Each row is followed by its class.
[-174   76  552   89 -439 -170  322    5 -123   57 -560  323  126 -120
    0   91  268  248  -50 -442  -19  -95  107  440   35 -120 -165   80
 -272  161 -340 -378 -282  198   80  -11] => (11)
[-314  244  657  -51 -388 -170  158  -13 -208  102 -533  472   89 -221
  169  177  194  235  109 -587  215  110  134  424   -2 -120 -175  125
 -390 -153 -357 -334 -237  139   68 -230] => (26)
[  94 -526  790 -502 -496   37    9 -365 -452  163  265  -16 -201 -401
  297  268 -114 -161  112   96 -217   10 -274  -80    6  -56 -249  143
 -122  491 -122    2 -162   84  151 -230] => (72)
[-273  301  598  -46 -353 -154  189  -16 -199   39 -563  511   79 -187
  137  176  227  239   41 -540  222    4  132  396  -14  -56 -165  153
 -401 -113 -343 -418 -291  208   63 -179] => (99)
[ 235 -550  740 -571 -462   58   27 -293 -412  129  307   24 -221 -438
  279  322 -101 -156  133   44 -203  -81 -289  -68   30   81 -201  183
  -83  464 -160  -43 -150   75  180 -237] => (16)
[-104   78  515   78 -372  -94  246    6 -124   63 -525  367  164 -130
   -5  180  328  248   10 -518   18 -106  136  369  -66  -75 -124   98
 -258   25 -389 -399 -302  277   65 -125] => (72)
[-393  286  520    6 -421 -193  315 -148 -201   39 -453  273  163 -157
   49  132   66   98   96 -539   65   93   42  469   50   19 -230  128
 -373  -51 -267 -413 -161   87   46 -176] => (16)
[-409  301  464  -11 -437 -185  291 -157 -230   96 -496  227  189 -202
   92  116   49   56  105 -613   17  172   34  516   71  -55 -238  121
 -368 -106 -227 -359 -172   49   54 -245] => (26)
[-404  310  495   -7 -383 -201  284 -129 -196   26 -532  213  107 -211
   93  112   75   22  202 -538   69  118   32  457   65   69 -253  115
 -327  -47 -262 -424 -161   29   28 -163] => (153)
[ -28  126  632    2 -337 -100  174    9  -91  -32 -535  409   45 -124
   71  247  199  242  -79 -422   26  -41  136  362   59   33 -140  129
 -365  -38 -406 -297 -204   94  -41   -5] => (13)
[ 238 -527  684 -617 -340   21  104 -349 -400   72  285   -8 -282 -420
  227  250 -171 -102  119  219 -227  -58 -278  -90  -69  161 -215  120
 -105  479 -129 -124 -151   85  234 -176] => (72)
[ 194 -542  854 -432 -516   52  141 -328 -347  167   97  -49 -388 -550
  107  245 -237 -128  262  204 -195  114 -279 -116  106  -33 -227  110
 -229  503 -165 -144  -45   85  205    2] => (153)
[-317  337  617   24 -379 -178  194  -51 -253  -17 -533  395  158 -202
  117  133  155  230  108 -475  186   -3   81  516  -13   22 -232   44
 -386 -124 -221 -392 -229  212   25  -49] => (16)
[-252  178  491   27 -353 -193  272  -52  -90  -11 -612  361  150 -123
   57  128  250  254  -53 -396   40  -16  123  479   60  -30 -196   86
 -377   83 -301 -392 -293  237   15  -27] => (72)
[ 311 -494  824 -319 -346 -104  153 -350 -302  214   44   22 -399 -695
  211  392 -188 -239  194  279  -73 -132 -333 -204   -8  323 -347  218
 -121  357  -62 -314  -71   21  352 -177] => (153)
[-328  287  661   56 -415 -151  165  -28 -295   80 -504  382  189 -226
  130  149  234  240  114 -611  179  -26   80  484   57  -74 -227   18
 -325 -134 -273 -378 -265  154    5 -180] => (16)
[-247  305  534   59 -345 -275  150  -59 -250   43 -500  354  259 -251
  148  147  166  118   94 -559  174   -6   50  505   -3  -10 -302    7
 -351 -170 -301 -436 -283  141   64 -198] => (99)
[-313  267  466   -6 -416 -164  347 -106 -252   66 -510  232  169 -172
   -6   74   49   78  131 -526  -22   83   83  475  102 -168 -236  128
 -326   56 -210 -358 -166   51   32  -91] => (99)
[-149  231  588  192 -326  -96  132   45  -80  -17 -586  432  179 -120
  109  204  303  169  -55 -484   74  -61  114  420  -23   27 -235   67
 -334 -108 -362 -372 -219  218   11  -76] => (13)
[ 275 -473  893 -195 -451 -109  209 -312 -312  182  -52   77 -323 -621
  149  311 -139 -190   53  216 -100 -142 -342 -233   87    3 -265  201
 -124  343 -124 -336 -123   59  339 -196] => (153)
[-326  275  442  114 -427 -256  259 -114 -231   47 -457  269  181 -184
   83  103  106   33  104 -557   88   81    7  461   -2   99 -285   93
 -310   34 -220 -388 -169  103   26 -172] => (16)
[ 182 -550  682 -478 -408   53  101 -348 -447  242  392   -3 -234 -409
  249  270  -63 -158   52   69 -188  -58 -255  -81  -50    4 -211  145
  -83  600  -40   12 -191   52  198 -305] => (11)
[ 209 -601  734 -603 -438   54  118 -336 -375  156  304   20 -200 -399
  189  240  -99 -121   70  135 -290  -93 -286 -109    2    8 -151  188
 -160  559 -104  -20 -173  129  197 -168] => (26)
[ 303 -553  814 -335 -415 -112  220 -389 -294  200   55    0 -272 -603
  154  315 -172 -213  115  271 -154 -111 -292 -218   36   23 -280  199
 -121  370 -124 -251  -97   39  297 -147] => (54)
[-185  141  572   32 -385 -122  210  -24 -151   41 -529  377  142 -155
   38  172  289  213   16 -575   36  -33  132  430  -36  -54 -133   92
 -251  -44 -399 -369 -263  220   78 -162] => (72)
[  68 -528  899 -353 -531   -1  121 -322 -320  199  122  -62 -278 -570
  159  210 -214 -197  211  218 -217   18 -330  -98  141  -90 -287  148
 -218  502  -87 -131  -57   44  228  -20] => (11)
[ 130 -549  804 -495 -440   46  -28 -337 -394  146  219   64 -287 -465
  277  286 -138 -179   42   48 -201 -146 -216 -110  -41   46 -133  167
 -102  532 -180  -29 -128   79  239 -238] => (13)
[-204  132  489   68 -401 -140  310   34  -99   21 -531  415  203  -68
   21  129  267  226  -45 -454    2  -57  134  430  -39 -131 -154  100
 -266   48 -270 -313 -230  223   27    8] => (11)
[-328  309  538  169 -392 -254  254 -163 -178   65 -486  246  229 -172
   27  132  128   68  119 -527   58   96   46  448   15  -47 -299   48
 -375  -45 -239 -420 -125  110   49 -129] => (13)
[-448  286  464   77 -403 -267  281 -173 -142    0 -509  224  196 -139
   43  137   51   75  150 -481   72  200   42  494   24  -13 -249   44
 -435   11 -186 -411 -124  116   27  -40] => (72)
[ 258 -568  804 -475 -510   34   98 -352 -300  144  108 -121 -329 -558
   95  184 -214 -175  294  195 -246  111 -266 -132  117  -44 -257   92
 -246  498 -258 -155  -43   69  207   16] => (99)
[ -51  116  514   56 -396 -105  276   21 -143   50 -522  407  199 -170
  -60  116  304  256   43 -481   45    5  167  399   27 -176 -150   52
 -250   54 -401 -328 -278  288   16  -72] => (99)
[-474  268  541  174 -473 -179  290 -134 -232  126 -468  204  234 -192
   65   54   75   37  103 -543   16   93   21  443   75  -43 -309  111
 -326    9 -219 -363 -134   78  -26 -155] => (16)
[-378  236  552  -53 -351 -165  165   25 -246   93 -526  441  206 -126
  146  160  243  242  147 -555  136  -51   85  442  -33 -104 -256   30
 -384 -127 -232 -367 -289  123    8 -152] => (72)
[-259  173  537  117 -327 -154  197   41 -123    9 -597  450  212 -177
  109  141  327  136  -18 -507   38  -46  144  423  -10 -157 -175  137
 -158   -1 -362 -336 -275  286   28 -184] => (153)
[-283  327  629   24 -343 -174  122  -30 -250   -3 -540  430  135 -254
  152  172  205  194  170 -518  221   67   95  489  -57   13 -207   27
 -322 -196 -273 -362 -245  214   30 -144] => (153)
[-325  212  459   79 -460 -222  352 -115 -227   65 -501  226  224 -123
  -14   64   67   87   68 -482  -38   57   16  412   31  -95 -276   78
 -316   96 -208 -379 -186  122   30  -81] => (26)
[-127  116  515   76 -333  -63  256  -13  -57   39 -526  364  199 -115
  -12  196  301  101  -49 -466  -46 -128   99  331  -76  -69 -195  146
 -262  -96 -315 -329 -234  215   21  -78] => (72)
[-396  274  483   75 -436 -254  256 -139 -200   56 -485  240  191 -192
   69   93  106   51  165 -533   86  114    3  443   20   32 -308   36
 -357  -41 -230 -404 -142   84   18 -130] => (16)
[ 143 -555  862 -366 -566  -44  170 -319 -393  208  133  -50 -224 -564
   95  131 -186 -107  281  259 -224   22 -313 -195  161 -125 -325   55
 -162  551 -129 -115  -67   27  156  -22] => (11)
[-375  255  463   76 -441 -214  317 -133 -215  104 -441  219  245 -194
   55   36   95   60  146 -502   11  117   34  485   17  -20 -290   78
 -350  -30 -183 -350 -157   75   20 -123] => (11)
[-102  197  511  175 -351  -78  222  -29 -125   24 -580  361  212  -56
   28  215  315  210 -108 -471    7 -135  114  337  -45 -114 -191   75
 -298 -107 -275 -372 -280  162  -25 -111] => (54)
[ 297 -577  619 -587 -415  -28   95 -366 -390  158  294    2 -218 -350
  237  328  -82  -77   67  105 -265  -79 -241  -90  -44  -33 -196  165
  -93  562 -117  -82 -159   65  232 -230] => (54)
[ 191 -547  859 -436 -612  -14  122 -318 -316  152   91  -31 -322 -520
  105  155 -219 -101  246  160 -191  178 -313 -142  148 -125 -221   83
 -279  517 -226 -135  -18   81  239  -10] => (26)
[ 377 -521  763 -344 -435  -81  110 -342 -253  250   84   62 -353 -707
  205  360 -197 -184  117  193 -120  -13 -310 -161   25  117 -253  240
 -182  276 -210 -236  -51   66  378 -286] => (13)
[ 169 -518  823 -506 -421   19  -70 -364 -440  156  288   16 -267 -488
  336  324 -127 -137  119   99 -192   39 -272  -66  -44   70 -232  161
 -146  469 -136  -12 -141  123  209 -263] => (26)
[ 251 -576  683 -572 -467   47   47 -306 -427  210  358  -52 -243 -435
  290  285  -98  -70  161   84 -197   19 -322  -44  -53   33 -176   84
 -108  439 -150  -36 -169   96  198 -231] => (153)
[ 261 -494  863 -303 -398  -13   80 -309 -315  225   42   62 -404 -644
  220  382 -174 -220  169  125  -80  -12 -268 -180   58   42 -273  221
 -207  363 -192 -300  -77   31  382 -267] => (99)
[ 226 -577  776 -507 -561   77  108 -354 -315  108  171 -139 -412 -489
  100  230 -197 -196  287  164 -236   65 -322 -199   51   59 -215  110
 -185  578 -256 -131  -38   75  219    0] => (72)
[  94 -496  714 -589 -453   56   12 -338 -401  136  287   29 -258 -331
  338  343  -96 -193  113   92 -185  -36 -283  -75  -51   36 -245  165
 -108  494 -150  -22 -159   80  216 -284] => (13)
[ 390 -491  814 -211 -426 -132  141 -349 -301  197    8   34 -365 -630
  174  346 -116 -176   94  161  -84  -63 -309 -186   -7  114 -251  188
 -158  331 -166 -312  -99   43  371 -252] => (153)
[ 154 -555  696 -596 -444   62  102 -322 -419  248  290    0 -260 -384
  268  334  -85 -121  144   51 -176  -43 -254 -127  -51   -7 -218  158
  -82  473 -141  -65 -174   58  196 -236] => (99)
[ 181 -533  756 -506 -386   93   65 -331 -402  184  290    7 -282 -332
  269  336  -31  -81   65   88 -223  -31 -283 -112  -54  -10 -191  176
 -157  524  -76 -101 -187  116  243 -275] => (26)
[ 210 -489  698 -566 -382    8   38 -356 -425  108  239  -29 -261 -415
  277  253 -146 -149  116  233 -203  -17 -307  -39  -26  133 -327   87
 -179  500  -78  -95 -193   95  181 -125] => (99)
[ 212 -527  814 -575 -443   66   30 -426 -378  139  309  -19 -236 -413
  273  346  -62 -164  156   92 -164   54 -243 -146  -28  -28 -187  182
 -157  408 -174  -44 -150  129  217 -296] => (26)
[-318  259  474  -12 -424 -199  309 -149 -133   42 -453  210  103 -111
   37  134  132   45  124 -526   53   97   22  444   65    7 -239  110
 -392  102 -246 -386 -137   75   55  -71] => (13)
[ 317 -525  883 -220 -434  -89  142 -381 -299  242  149    2 -300 -706
  172  327 -141 -244  128  193 -118  -69 -279 -243   44   80 -276  260
  -60  411 -161 -214  -52   53  326 -254] => (11)
[-370  302  538   10 -343 -189  175  -24 -206   88 -559  487  157 -246
  129  183  230  183  121 -498  180   -6   66  410  -71  -64 -298   32
 -345 -213 -213 -403 -264  189   73 -205] => (11)
[ 290 -437  848 -275 -453   -1  120 -372 -297  185  107    2 -348 -643
  214  357  -92 -271   88  171  -83 -143 -352 -245   37   83 -270  268
 -109  304 -159 -246  -94   65  346 -327] => (16)
[ 265 -555  733 -537 -338   16   11 -309 -344  129  350    1 -265 -378
  286  354 -146  -95    5   81 -216   14 -312  -91  -89   -4 -112  169
 -133  341 -159  -80 -159   53  171 -220] => (153)
[-384  277  535  -15 -417 -164  141   31 -227   48 -559  479  178 -136
  169  131  272  221  186 -576  221  112   61  429  -52  -77 -237  -24
 -384 -136 -284 -366 -270  212   39 -197] => (26)
[-318  280  505   63 -434  -78  260 -131 -234   71 -443  195  100 -170
   44  104  120   56  116 -555   22   71   18  483   54   80 -212  172
 -384    5 -223 -348 -203   91    8 -184] => (16)
[ 297 -515  779 -323 -442  -42  184 -320 -315  264   77  -28 -297 -690
  198  333 -164 -276  188  145 -124  -87 -354 -168   58  100 -297  188
  -77  269 -134 -263  -83    6  345 -272] => (153)
[-324  278  503  -18 -388 -164  192  -11 -215   52 -517  415  171 -174
  117  194  180  199  126 -480  196  -53   25  373  -61   62 -318  -23
 -338 -193 -240 -400 -240  154  -21  -99] => (16)
[-263  340  552 -100 -350 -224  202  -47 -281   35 -535  448  137 -300
  102  152  112  173  193 -491  231   77   73  480   22  -14 -266   36
 -372 -198 -258 -362 -262  130   32 -155] => (99)
[ 200 -574  764 -439 -552   13  163 -307 -358  141  138 -157 -290 -519
  145  205 -198 -123  328  238 -246   25 -342 -132  130  -33 -275   -6
 -187  555 -161 -177  -25   50  220   45] => (153)
[-107   91  585   46 -372 -100  211   70 -160   13 -541  429  124  -87
   56  212  243  244  -58 -525   32  -77  155  389   14 -158 -100  123
 -273   32 -326 -286 -250  143  -10  -29] => (72)
[-443  226  456   59 -471 -245  281 -112 -201   78 -564  207  139 -149
   90  101   39  110   70 -555   31  116   28  501   59  -15 -250   60
 -361   29 -270 -411 -195   33   36 -119] => (72)
[-158  178  562  193 -406 -163  301   23  -88  -35 -631  403  212 -102
  -51  121  245  227  -98 -420    5  -72  121  398   20 -157 -176   52
 -282   -7 -293 -367 -242  222  -14   67] => (11)
